Below is a small trained network, with its code and all its weights. Each question gives an input and a target symbol and asks what happens when units are switched off, that is, made to give their printed mean instead of their output.

import numpy as np


def w(rows, s, z=0):
    codes = np.array(rows[::2]) - 128.0
    scale = np.full(codes.shape[1], s)
    scale[-1] = z or s
    return codes * scale


def softmax(a):
    e = np.exp(a - a.max(-1, keepdims=True))
    return e / e.sum(-1, keepdims=True)


def log_softmax(a):
    a = a - a.max(-1, keepdims=True)
    return a - np.log(np.exp(a).sum(-1, keepdims=True))


def net(x, mask):
    ids = ['αεζημτ'.index(c) for c in x.split()]
    T = len(ids)
    res = E[ids] + P[:T]
    u = 0
    for l in range(3):
        r = res
        for j in range(3):
            rows = slice(2 * j, 2 * j + 2)
            q, k, v = (r @ M[l][rows].T for M in (Q, K, V))
            z = softmax(np.where(np.tri(T) > 0, q @ k.T / 2**0.5, -1e9)) @ v
            o = O[l][rows]
            res = res + np.where(mask[u + j], z, o[:, -1]) @ o[:, :-1]
        u += 3
    return log_softmax(res[-1] @ U[:, :-1].T + U[:, -1])


Q, K, V, O = {}, {}, {}, {}
E = w([
[123,203,73,193,91],'α',
[58,153,75,156,169],'ε',
[121,85,39,87,252],'ζ',
[164,149,52,138,160],'η',
[109,75,133,129,158],'μ',
[65,124,155,188,91],'τ',
],0.0035)
P = w([
[159,189,202,85,148],'0',
[160,59,128,195,112],'1',
[187,168,153,184,178],'2',
[98,87,79,206,149],'3',
[126,193,123,103,201],'4',
[103,110,88,41,30],'5',
[66,134,144,21,173],'6',
[91,62,55,198,122],'7',
[140,166,122,150,220],'8',
[89,67,52,57,14],'9',
[36,146,154,34,186],'10',
[41,63,2,190,142],'11',
[46,117,128,129,234],'12',
],0.0058)
Q[0] = w([
[145,188,186,91,213],'L0H1',
[133,116,96,114,124],'L0H1',
[71,107,43,149,163],'L0H2',
[49,144,78,54,85],'L0H2',
[2,126,32,131,149],'L0H3',
[169,121,125,254,192],'L0H3',
],0.038)
K[0] = w([
[168,241,194,38,149],'L0H1',
[121,132,150,168,121],'L0H1',
[129,56,58,98,19],'L0H2',
[93,61,48,218,142],'L0H2',
[154,2,7,156,25],'L0H3',
[205,139,195,14,59],'L0H3',
],0.031)
V[0] = w([
[100,83,87,163,168],'L0H1',
[101,179,167,5,143],'L0H1',
[15,97,188,142,129],'L0H2',
[158,97,195,136,66],'L0H2',
[128,133,129,150,106],'L0H3',
[97,213,124,196,76],'L0H3',
],0.023)
O[0] = w([
[116,77,61,84,137,253],'L0H1',
[155,243,148,117,194,43],'L0H1',
[248,102,118,131,165,180],'L0H2',
[172,190,123,87,60,17],'L0H2',
[134,131,111,128,113,143],'L0H3',
[106,228,77,183,109,168],'L0H3',
],0.014,0.0034)
Q[1] = w([
[134,50,103,130,39],'L1H1',
[120,254,163,113,178],'L1H1',
[122,137,149,160,42],'L1H2',
[156,66,20,183,114],'L1H2',
[135,61,69,135,4],'L1H3',
[193,152,188,103,196],'L1H3',
],0.033)
K[1] = w([
[130,193,214,160,118],'L1H1',
[96,100,17,118,78],'L1H1',
[51,185,180,87,186],'L1H2',
[207,148,210,227,138],'L1H2',
[173,175,254,144,149],'L1H3',
[155,66,69,68,101],'L1H3',
],0.029)
V[1] = w([
[211,209,18,92,82],'L1H1',
[67,140,161,6,5],'L1H1',
[128,122,123,152,125],'L1H2',
[118,146,160,18,122],'L1H2',
[247,69,169,79,108],'L1H3',
[95,167,180,83,71],'L1H3',
],0.018)
O[1] = w([
[205,139,123,42,32,67],'L1H1',
[57,52,92,3,138,63],'L1H1',
[115,142,135,139,107,156],'L1H2',
[171,70,88,92,199,2],'L1H2',
[186,33,243,127,150,51],'L1H3',
[174,116,98,69,174,26],'L1H3',
],0.011,0.0086)
Q[2] = w([
[3,137,137,173,207],'L2H1',
[96,136,87,120,250],'L2H1',
[67,54,97,143,239],'L2H2',
[40,177,187,105,174],'L2H2',
[162,182,224,47,145],'L2H3',
[100,50,203,188,199],'L2H3',
],0.03)
K[2] = w([
[187,69,1,194,99],'L2H1',
[235,123,24,143,91],'L2H1',
[127,5,112,179,102],'L2H2',
[85,82,221,154,156],'L2H2',
[41,98,170,117,189],'L2H3',
[82,1,67,143,50],'L2H3',
],0.031)
V[2] = w([
[112,203,200,54,169],'L2H1',
[134,172,173,144,169],'L2H1',
[161,100,69,163,117],'L2H2',
[176,251,155,81,219],'L2H2',
[188,175,119,74,186],'L2H3',
[130,62,74,122,71],'L2H3',
],0.012)
O[2] = w([
[65,94,49,206,97,39],'L2H1',
[84,120,138,157,158,130],'L2H1',
[110,183,132,173,119,102],'L2H2',
[25,127,254,97,164,253],'L2H2',
[191,88,112,108,126,194],'L2H3',
[86,141,166,119,221,121],'L2H3',
],0.0078,0.025)
U = w([
[143,185,106,68,84,183],'α',
[187,238,161,197,147,209],'ε',
[123,49,118,177,183,59],'ζ',
[47,101,90,41,150,63],'η',
[154,1,185,49,95,3],'μ',
[115,91,174,155,35,215],'τ',
],0.0036,0.0026)

Each question gives the input, a string of symbols that net reads in full, and the target symbol t.
The units are the heads (2 rows each of Q, K, V and O). Each row of codes is followed by its name. A weight is (code - 128) times the scale printed after its matrix; where a second scale follows, it is the last column's (O and U).
mask holds one flag per head, layer by layer. A switched-off head (its flag False) gives its mean, the last column of its rows in O, instead of its output. The means were averaged over made-up inputs and are rounded, as every weight is.
A unit's drop is (log p(t) with every unit on - log p(t) with that unit switched off) / (log p(t) with every unit on - log p(t) with every unit switched off).
The circuit of an input: a set's keep is (log p(t) with only the set's units on - log p(t) with every unit switched off) / (log p(t) with every unit on - log p(t) with every unit switched off). Starting from all 9 units, units are removed one at a time, each time the one whose removal leaves the highest keep (on an exact tie, the one counted first), for as long as the keep stays at least 0.8.
circuit, biggest first: the units of the circuit, biggest drop first
most important unit: the unit with the biggest drop
heads that matter: for each layer, one digit per head in row order, 1 if its drop is at least 0.15 and else 0, layers parted by /
input μ ε η, target μ: heads that matter	111 / 101 / 100
input ε ε ε ε μ, target ε: heads that matter	000 / 000 / 000
input μ μ α, target μ: most important unit	L1H3
input η η η μ, target α: heads that matter	110 / 001 / 010
input η ε η α τ ε, target α: circuit, biggest first	(L0H2; L1H3; L0H1; L2H2)
input ε ε τ μ ζ τ η, target μ: circuit, biggest first	(L1H3; L0H1; L1H1; L0H2)
input η μ ε ε α μ ε τ η μ, target α: circuit, biggest first	(L0H2; L1H3; L2H2; L0H1)
input τ ζ ε α ε μ, target μ: circuit, biggest first	(L0H2; L1H3)
input ε μ ζ, target ε: heads that matter	000 / 000 / 100
input τ η ε ε τ α ε τ η ζ, target μ: circuit, biggest first	(L0H2; L1H3)
input ε ε η ε α τ η η α η α, target η: heads that matter	110 / 100 / 001
input ε ζ α η α μ ε τ ε ε τ μ, target τ: heads that matter	100 / 100 / 001
input ε ζ ε α ε η μ ε ζ, target η: heads that matter	110 / 100 / 000
input ε τ η μ ε μ ε ζ ε ζ, target τ: circuit, biggest first	(L1H1; L0H1; L2H3)
input ζ ε ε ε α μ, target ε: circuit, biggest first	(L1H1; L2H2)
input η ε τ ε ε ε η ε α ε, target α: circuit, biggest first	(L0H1; L2H2; L2H1)
input ε ε τ ε ε ε μ ζ ζ, target ε: heads that matter	000 / 000 / 000
input η η η ζ η ε ε, target ζ: circuit, biggest first	(L0H2; L1H1; L0H3)
input ε η ζ ε μ, target η: circuit, biggest first	(L1H1; L0H1; L0H2)
input η ε ε τ η, target ε: circuit, biggest first	(L0H1)
input η τ ε, target η: circuit, biggest first	(L1H1; L0H2)
input η ε μ α ε ε μ η, target α: circuit, biggest first	(L0H2; L0H1; L1H3; L2H2)
input μ τ ε η η ε, target ζ: most important unit	L0H3
input ε ζ ε, target ε: heads that matter	000 / 000 / 100
input α η η ζ ε μ τ ζ τ μ, target η: heads that matter	111 / 101 / 010
input η τ ζ μ μ τ ε η, target α: heads that matter	110 / 001 / 010
